Each row has a name. Each question is about the rows just above it.

<62>: [113 108 195 121 101  96 127  58  81 111 114  97]
<146>: [163 156 117 155 151 152 121 121 116 156 149 119]
<105>: [ 90  91 149  98  82  82 141 141 141  86  96 146]
<79>: [175 164 113 175 161 156 103 161  95 171 160 102]
<128>: [ 95  88 147  95  93 100 157 147 163  88 105 166]
<71>: [ 78  86 137  76  87 104 172 140 162  95  92 163]
<113>: [ 97 101 147 103  93  84 137 154 152  98  99 149]
<174>: [117 114 153 114 118 121 120 117 109 114 119 110]
[163 156 117 155 151 152 121 121 116 156 149 119] is in which row?	<146>
Whose row is [ 97 101 147 103  93  84 137 154 152  98  99 149]?	<113>
Whose row is [ 95  88 147  95  93 100 157 147 163  88 105 166]?	<128>

<66>: [121 150 159 160 116 117 156 115]
<31>: [ 66 160 160 135 160 160 138  66]
<91>: [ 89 156 144 156  87  93 153 125]
<60>: [132 150 183 175 126 124  87 125]
<72>: [176 103 110  93 182 172  95 183]
<114>: [ 89 156  93 156  87  93 153  86]
<111>: [173  97  87  74 181 172  79 183]
<127>: [194  92  92  72 202 189  77 203]
Which value appears more than once in <91>?	[156]
Repeated in <127>:	[92]
Whose row is [194  92  92  72 202 189  77 203]?	<127>

<94>: [121 169 122 104 183 131 124 175 122  71 110 149 162 112  86 127  90  80
  64 205  93 112  75 112]
<7>: [116  95  79  84 172 109 166  92 121 128 153  86  82 137 180 141  90  82
  82 131 121 112  96 137]
<25>: [121 169 122 104 183 131 124 175 122  71 110 149 162 112  86 127  90  80
  90 165 125  87  83  94]
<51>: [121 122 122 104 183  80 124 175 122 116 110 149 162 112  86 127  90 144
  90 165 122  87  83  94]
Which row holds [121 122 122 104 183  80 124 175 122 116 110 149 162 112  86 127  90 144
  90 165 122  87  83  94]?	<51>
Which row holds [121 169 122 104 183 131 124 175 122  71 110 149 162 112  86 127  90  80
  64 205  93 112  75 112]?	<94>
The row with [116  95  79  84 172 109 166  92 121 128 153  86  82 137 180 141  90  82
  82 131 121 112  96 137] is	<7>

<99>: [122 181  84 178 182 179 112 145 170 180 170 121 181 182 180 177 122  86
 122]
<23>: [136 137  99 110 138 142 138 164 156 137 135 150 138 140 134 138 153  98
 150]
<21>: [152 152  87 146 154 157 132 166 152 152 147 146 153 155 149 152 149  86
 152]
<24>: [164 137  99 132 138 142 137 150 156 150 135 150 138 140 134 138 153  98
 150]
<70>: [ 97 101 138 100 100 105 150 146 153 102 106 151 101 102  99 103 153 136
 150]
[152 152  87 146 154 157 132 166 152 152 147 146 153 155 149 152 149  86
 152] is in which row?	<21>
Whose row is [122 181  84 178 182 179 112 145 170 180 170 121 181 182 180 177 122  86
 122]?	<99>
Which row holds [164 137  99 132 138 142 137 150 156 150 135 150 138 140 134 138 153  98
 150]?	<24>
Whose row is [ 97 101 138 100 100 105 150 146 153 102 106 151 101 102  99 103 153 136
 150]?	<70>

<9>: [106 103 141 132 123 155 179  77 179 156 132 121 147 127 179 150 123 179
 120 160  88 110 120 102]
<75>: [148 132 143 102 147 112 127 128 149 156 132 143  83 131 107 133 143 144
 163 137 131  58 131 158]
<28>: [106 103 179 132 123 179 157  77 119 156 132 121 147 127 119 150 123 179
 120 160  88 179 120 102]
<50>: [115 152 143  99  74 128 140 122 116  91 128  91 119 113 134 116 137 143
 131 164 145 161 135 179]
The row with [148 132 143 102 147 112 127 128 149 156 132 143  83 131 107 133 143 144
 163 137 131  58 131 158] is	<75>
Which row holds [106 103 141 132 123 155 179  77 179 156 132 121 147 127 179 150 123 179
 120 160  88 110 120 102]?	<9>
[115 152 143  99  74 128 140 122 116  91 128  91 119 113 134 116 137 143
 131 164 145 161 135 179] is in which row?	<50>

<93>: [ 62 187  93 181  71 139]
<42>: [ 67 190 195 163  71 123]
<52>: [ 67  71 139 163  71 139]
Whose row is [ 67 190 195 163  71 123]?	<42>
Whose row is [ 62 187  93 181  71 139]?	<93>

<144>: [178 181 105 131 153 176  99 104  81  66 131 154  66  93 177 155  95 176
 188 141 185  76  89 138]
<84>: [124  67 110  74 126  73 113 115 150 111  78 180 159 112 128 127  87  75
 166 112 180 177 102 146]
<46>: [179  98 143 130 187  99 160  72 109 164  70  74  71 176 129 142 117  98
 154  71  72  92 185  78]
<121>: [ 85  91 182 105  97  88  80  89 182  79 105  78 182  77  98 100 171  84
 180 140  83  97 105 138]
<95>: [124  67 110  74 126  73 113 115 150 111  78 184 159 112 128 183  73  75
 166 112 112 177 102 146]
<30>: [ 85  91 182  91  97  88 101 146 182  79 105  78 182  77  98 100 171  84
 180 140  83  97 100 138]
<167>: [124  67 110  74 126  73 113 115 150 111  78 180 159 112 128 127  87  75
 166  91 112 177 102 146]
Which row holds [ 85  91 182 105  97  88  80  89 182  79 105  78 182  77  98 100 171  84
 180 140  83  97 105 138]?	<121>
Which value appears more than once in <167>?	[112]
Which row holds [ 85  91 182  91  97  88 101 146 182  79 105  78 182  77  98 100 171  84
 180 140  83  97 100 138]?	<30>
[124  67 110  74 126  73 113 115 150 111  78 180 159 112 128 127  87  75
 166  91 112 177 102 146] is in which row?	<167>
Whose row is [124  67 110  74 126  73 113 115 150 111  78 184 159 112 128 183  73  75
 166 112 112 177 102 146]?	<95>

<172>: [167  77 176  87]
<76>: [179 179 102 171]
<56>: [167  77 176  90]
<26>: [181  79 181 181]
<4>: [154  90 166  96]
<8>: [117 117 140 117]
<69>: [125 156 156 156]
<54>: [ 63 152 131 130]
Repeated in <69>:	[156]
The value that <8> holds more than once:	[117]
Repeated in <26>:	[181]
Which value appears more than once in <76>?	[179]
Whose row is [181  79 181 181]?	<26>
Which row holds [167  77 176  87]?	<172>

<108>: [109 114 109 173  76 138 178  67]
<74>: [ 79 162 119 138 123 172 156 146]
<14>: [161 171 184 166 161  71 161  88]
<59>: [179 164 126  99 195 107 109 173]
<112>: [136 136 174 122  67 167 196  67]
<101>: [188 188 188 108 194 136 164  64]
<27>: [136  82 188 108  78  78 113 192]
The value that <14> holds more than once:	[161]
Which value appears more than once in <101>?	[188]
[161 171 184 166 161  71 161  88] is in which row?	<14>
Which value appears more than once in <27>?	[78]
Repeated in <108>:	[109]

